Below is a small trained network, with its code and all its weights. Each question gives an input and a class and asks what happens when units are switched off, that is, made to give their printed mean instead of their output.

import numpy as np


def w(rows, s, z=0):
    codes = np.array(rows[::2]) - 128.0
    scale = np.full(codes.shape[1], s)
    scale[-1] = z or s
    return codes * scale


def f(y):
    return np.maximum(y, 0)


def log_softmax(a):
    a = a - a.max(-1, keepdims=True)
    return a - np.log(np.exp(a).sum(-1, keepdims=True))


def net(x, mask):
    res = np.array(x, float).reshape(1, 8) / 4 @ E
    y = f(res @ A[0][:, :-1].T + A[0][:, -1])
    res = res + np.where(mask, y, B[0][:, -1]) @ B[0][:, :-1]
    return log_softmax(res[-1] @ U[:, :-1].T + U[:, -1])


A, B = {}, {}
E = w([
[128,126,127,129,131,130,127,127,121,124,130,135],'x0',
[128,133,125,124,126,126,131,131,126,125,129,130],'x1',
[197,156,144,254,138,60,74,62,87,120,182,140],'x2',
[116,141,152,147,111,131,141,110,223,93,125,229],'x3',
[73,130,171,183,175,125,201,133,144,172,168,105],'x4',
[162,62,188,61,107,129,173,67,137,55,221,89],'x5',
[205,162,137,139,61,215,200,100,113,193,119,141],'x6',
[95,226,237,81,127,173,66,157,93,119,148,138],'x7',
],0.0089)
A[0] = w([
[193,157,128,148,66,204,179,111,104,213,108,144,40],'neuron 1',
[107,155,83,158,128,140,111,161,118,186,62,168,2],'neuron 2',
[159,23,3,164,124,77,198,98,177,137,95,107,108],'neuron 3',
[176,106,73,68,67,139,78,107,112,85,71,144,108],'neuron 4',
[126,136,132,115,93,143,156,120,252,95,130,226,120],'neuron 5',
[39,98,114,125,196,32,60,168,134,79,117,111,50],'neuron 6',
[39,122,180,191,188,131,238,128,157,192,173,84,173],'neuron 7',
[45,85,94,7,124,214,185,197,181,143,76,117,23],'neuron 8',
[164,60,183,60,93,141,177,65,139,60,214,98,38],'neuron 9',
[150,111,84,84,135,131,131,159,32,170,131,4,101],'neuron 10',
],0.0072,0.0079)
B[0] = w([
[108,92,70,77,175,204,195,58,218,13,184,74,193],'neuron 1',
[72,212,72,163,213,74,138,193,190,162,55,35,167],'neuron 2',
[97,241,233,70,114,187,76,153,70,144,172,105,253],'neuron 3',
[193,117,106,79,141,94,128,172,119,89,103,203,203],'neuron 4',
[54,52,181,172,128,112,169,82,52,123,69,171,224],'neuron 5',
[146,118,83,90,141,230,224,33,208,56,180,86,216],'neuron 6',
[219,95,89,44,92,93,71,189,118,60,79,208,238],'neuron 7',
[220,157,124,230,167,83,81,63,103,216,254,148,254],'neuron 8',
[78,220,62,195,233,72,127,225,210,173,28,35,230],'neuron 9',
[48,55,174,181,139,102,188,67,55,101,48,212,209],'neuron 10',
],0.0073,0.0088)
U = w([
[78,184,62,180,180,81,138,199,185,151,60,69,67],'0',
[126,100,71,88,140,219,197,56,188,67,184,100,71],'1',
[219,133,126,239,138,70,88,69,99,166,244,143,109],'2',
[109,109,133,106,102,130,125,136,121,133,127,138,253],'3',
[39,58,186,168,125,110,168,90,69,117,65,180,85],'4',
[77,233,255,29,111,201,76,173,85,135,163,115,96],'5',
[224,93,79,41,110,90,101,192,121,86,89,195,83],'6',
[123,103,125,125,94,136,109,147,129,140,137,123,242],'7',
],0.0098,0.015)

Each question gives the input, the list of numbers given to net, and the class t.
The units are the neurons (one row each of A and B). Each row of codes is followed by its name. A weight is (code - 128) times the scale printed after its matrix; where a second scale follows, it is the last column's (A, B and U).
mask holds one flag per neuron, in row order. A switched-off neuron (its flag False) gives its mean, the last column of its row in B, instead of its output. The means were averaged over made-up inputs and are rounded, as every weight is.
A unit's drop is (log p(t) with every unit on - log p(t) with that unit switched off) / (log p(t) with every unit on - log p(t) with every unit switched off).
The circuit of an input: a set's keep is (log p(t) with only the set's units on - log p(t) with every unit switched off) / (log p(t) with every unit on - log p(t) with every unit switched off). Starting from all 10 units, units are removed one at a time, each time the one whose removal leaves the highest keep (on an exact tie, the one counted first), for as long as the keep stays at least 0.8.
circuit, biggest first: the units of the circuit, biggest drop first
unit that matters most: the unit with the biggest drop
k most important neurons: the k neurons with the biggest drops, biggest first
drop when u is switched off: that unit's drop, to one decimal
input [3,-3,-2,7,7,-3,-1,7], class 4: circuit, biggest first => [neuron 5]
input [-4,-5,5,1,-7,0,-3,3], class 6: 2 most important neurons => [neuron 8; neuron 3]
input [7,3,0,0,7,-5,4,6], class 3: 2 most important neurons => [neuron 3; neuron 9]
input [-3,4,-4,3,-7,-6,-1,-8], class 5: 2 most important neurons => [neuron 3; neuron 9]
input [2,-6,3,1,-2,5,6,-7], class 5: 2 most important neurons => [neuron 3; neuron 6]
input [-6,-3,4,4,0,-2,-5,-2], class 3: circuit, biggest first => [neuron 8; neuron 9]
input [2,6,1,0,7,-8,6,5], class 0: 2 most important neurons => [neuron 2; neuron 3]
input [3,1,7,-8,0,-3,5,-2], class 4: circuit, biggest first => [neuron 10; neuron 8]
input [-2,1,0,-6,1,3,8,-3], class 1: 2 most important neurons => [neuron 1; neuron 5]
input [-4,-8,6,-7,8,0,8,-3], class 1: 2 most important neurons => [neuron 1; neuron 8]
input [8,6,5,-6,0,2,4,-7], class 3: 4 most important neurons => [neuron 8; neuron 10; neuron 3; neuron 5]
input [3,-6,-5,-3,-7,0,-2,5], class 6: 2 most important neurons => [neuron 3; neuron 4]
input [-4,-7,0,7,2,-4,1,4], class 4: 2 most important neurons => [neuron 5; neuron 3]
input [7,4,0,-5,8,4,6,-5], class 6: unit that matters most => neuron 7
input [-2,2,6,-5,-8,1,-7,6], class 6: 2 most important neurons => [neuron 8; neuron 3]
input [4,5,0,2,5,-8,8,8], class 0: 3 most important neurons => [neuron 2; neuron 3; neuron 6]
input [-5,-2,8,5,0,-6,8,0], class 1: drop when neuron 1 is switched off => 0.8
input [7,-6,-8,-7,2,-3,-4,8], class 2: drop when neuron 8 is switched off => 0.7
input [-3,-7,-6,-3,0,8,2,-7], class 0: drop when neuron 9 is switched off => 1.3
input [-7,3,-1,1,-4,7,-1,2], class 0: unit that matters most => neuron 9
